Here is a tiny trained network, its code and every weight. The questions are about switching its units off for an input and a class, where a switched-off unit gives its printed mean instead of its output.

import numpy as np


def w(rows, s, z=0):
    codes = np.array(rows[::2]) - 128.0
    scale = np.full(codes.shape[1], s)
    scale[-1] = z or s
    return codes * scale


def f(y):
    return np.maximum(y, 0)


def log_softmax(a):
    a = a - a.max(-1, keepdims=True)
    return a - np.log(np.exp(a).sum(-1, keepdims=True))


def net(x, mask):
    res = np.array(x, float).reshape(1, 6) / 4 @ E
    y = f(res @ A[0][:, :-1].T + A[0][:, -1])
    res = res + np.where(mask, y, B[0][:, -1]) @ B[0][:, :-1]
    return log_softmax(res[-1] @ U[:, :-1].T + U[:, -1])


A, B = {}, {}
E = w([
[98,49,23,93,114,164,94,71,140],'x0',
[120,143,108,133,125,138,145,134,120],'x1',
[126,133,125,125,117,126,127,130,124],'x2',
[127,129,125,135,131,135,137,124,130],'x3',
[156,104,126,226,118,171,60,173,42],'x4',
[210,187,137,72,135,248,76,148,143],'x5',
],0.014)
A[0] = w([
[110,156,176,138,150,116,148,121,119,149],'N0',
[155,198,219,138,145,65,188,178,101,191],'N1',
[207,146,122,80,148,187,131,82,129,45],'N2',
[138,162,85,117,121,139,83,159,209,56],'N3',
[135,71,113,198,115,144,84,140,39,24],'N4',
[115,144,153,141,153,85,150,142,115,129],'N5',
[137,107,84,129,184,155,176,153,106,115],'N6',
[57,98,155,248,108,38,154,119,109,51],'N7',
[163,189,114,80,138,216,74,111,182,74],'N8',
[109,73,54,111,105,73,150,94,163,132],'N9',
[125,81,119,231,92,157,78,142,82,162],'N10',
[137,185,190,127,152,63,177,185,121,63],'N11',
[168,176,189,143,65,140,109,135,132,127],'N12',
[78,116,89,61,159,97,150,21,152,143],'N13',
[126,133,166,92,90,141,176,92,171,190],'N14',
[72,80,102,85,155,97,170,97,148,158],'N15',
[80,73,58,94,140,177,64,89,115,140],'N16',
[163,167,149,84,115,125,196,100,218,48],'N17',
[117,207,165,57,140,127,173,80,207,110],'N18',
[134,51,66,108,116,191,99,70,108,7],'N19',
[139,173,145,63,140,103,174,83,169,161],'N20',
[74,107,101,92,106,89,162,84,130,167],'N21',
[70,151,115,153,108,136,73,170,126,144],'N22',
[173,217,180,216,160,180,61,178,148,116],'N23',
[177,210,124,201,82,155,149,164,125,124],'N24',
[131,151,136,87,153,193,111,116,137,170],'N25',
[175,142,213,152,96,157,96,173,77,124],'N26',
[76,73,167,165,99,94,189,104,76,198],'N27',
[95,101,140,148,127,105,140,138,116,186],'N28',
[164,183,196,125,162,155,126,160,52,125],'N29',
[120,96,46,125,125,142,69,96,153,135],'N30',
],0.011,0.013)
B[0] = w([
[152,115,121,131,90,118,117,147,133,171],'N0',
[194,96,49,118,61,86,133,204,122,249],'N1',
[101,106,133,173,88,79,169,147,146,177],'N2',
[113,81,122,186,125,68,165,97,119,150],'N3',
[89,45,130,220,35,11,226,128,243,183],'N4',
[149,118,122,149,83,100,143,139,132,168],'N5',
[142,126,131,125,106,147,124,127,149,139],'N6',
[207,149,24,97,109,143,59,209,101,220],'N7',
[142,53,89,188,53,75,159,194,197,214],'N8',
[99,149,168,142,159,145,118,74,148,215],'N9',
[168,144,86,94,121,139,96,208,87,227],'N10',
[59,63,181,196,69,62,168,108,211,188],'N11',
[113,155,140,141,124,153,133,105,87,181],'N12',
[104,141,189,144,166,144,127,97,120,236],'N13',
[107,129,138,155,124,116,169,97,131,204],'N14',
[102,131,175,118,187,149,95,82,115,219],'N15',
[92,83,121,128,83,96,178,140,167,221],'N16',
[168,173,65,98,132,176,76,181,74,186],'N17',
[161,104,85,131,84,90,101,192,135,221],'N18',
[209,154,15,44,96,159,67,204,66,178],'N19',
[116,66,106,134,71,74,139,174,169,217],'N20',
[110,170,185,100,146,152,138,85,82,215],'N21',
[139,113,132,121,116,138,105,127,121,160],'N22',
[100,189,181,91,168,151,81,88,106,228],'N23',
[110,149,149,107,168,140,110,115,126,186],'N24',
[168,185,116,125,143,154,98,139,92,201],'N25',
[119,162,148,99,142,143,116,109,97,209],'N26',
[115,79,135,153,101,99,191,122,182,230],'N27',
[65,137,153,109,132,139,141,99,155,188],'N28',
[108,175,156,102,170,194,127,99,85,203],'N29',
[92,75,139,146,111,92,133,140,182,202],'N30',
],0.011,0.019)
U = w([
[91,57,138,186,99,88,194,125,194,55],'0',
[237,113,77,97,116,134,72,193,113,154],'1',
[91,167,209,90,218,184,100,9,104,247],'2',
],0.015,0.0011)

Each question gives the input, the list of numbers given to net, and the class t.
The units are the neurons (one row each of A and B). Each row of codes is followed by its name. A weight is (code - 128) times the scale printed after its matrix; where a second scale follows, it is the last column's (A, B and U).
mask holds one flag per neuron, in row order. A switched-off neuron (its flag False) gives its mean, the last column of its row in B, instead of its output. The means were averaged over made-up inputs and are rounded, as every weight is.
A unit's drop is (log p(t) with every unit on - log p(t) with that unit switched off) / (log p(t) with every unit on - log p(t) with every unit switched off).
The circuit of an input: a set's keep is (log p(t) with only the set's units on - log p(t) with every unit switched off) / (log p(t) with every unit on - log p(t) with every unit switched off). Starting from the 12 units with the biggest drops (on a tie, the unit counted first), units are removed one at a time, each time the one whose removal leaves the highest keep (on an exact tie, the one counted first), for as long as the keep stays at least 0.8.
units of the circuit, in order: the units of the circuit, biggest drop first
top k neurons: the k neurons with the biggest drops, biggest first
drop of u: that unit's drop, to one decimal
input [-7,-8,7,6,6,8], class 2: units of the circuit, in order -> (N23)
input [-8,3,-5,0,-1,1], class 1: top 4 neurons -> (N1 N4 N16 N27)
input [-4,-3,0,-4,1,-1], class 1: top 2 neurons -> (N4 N1)
input [6,-7,6,2,8,0], class 0: top 3 neurons -> (N4 N16 N7)
input [-7,7,-3,-8,-7,1], class 1: top 3 neurons -> (N17 N1 N18)
input [-8,-7,-6,3,1,6], class 2: top 4 neurons -> (N23 N29 N7 N26)
input [2,1,-4,-2,0,2], class 0: top 4 neurons -> (N7 N10 N1 N17)
input [3,3,2,-4,-8,8], class 0: top 3 neurons -> (N8 N2 N7)
input [-5,-5,-3,-6,-8,2], class 1: top 4 neurons -> (N17 N18 N1 N4)
input [-1,3,2,0,7,-8], class 1: top 2 neurons -> (N7 N10)
input [-2,-7,2,-6,7,-4], class 1: top 2 neurons -> (N7 N10)
input [-4,-4,-8,1,-7,2], class 1: top 3 neurons -> (N17 N18 N4)
input [1,2,-4,2,-1,5], class 0: top 3 neurons -> (N7 N10 N19)
input [-6,-8,-5,7,3,-5], class 1: units of the circuit, in order -> (N7)
input [0,2,-2,-4,7,1], class 2: drop of N23 -> 0.2
input [4,4,7,3,-2,4], class 0: drop of N25 -> 0.0
input [5,-6,-1,4,-1,-1], class 2: drop of N1 -> 0.1
input [1,-8,3,-3,-2,-1], class 2: drop of N16 -> 0.1
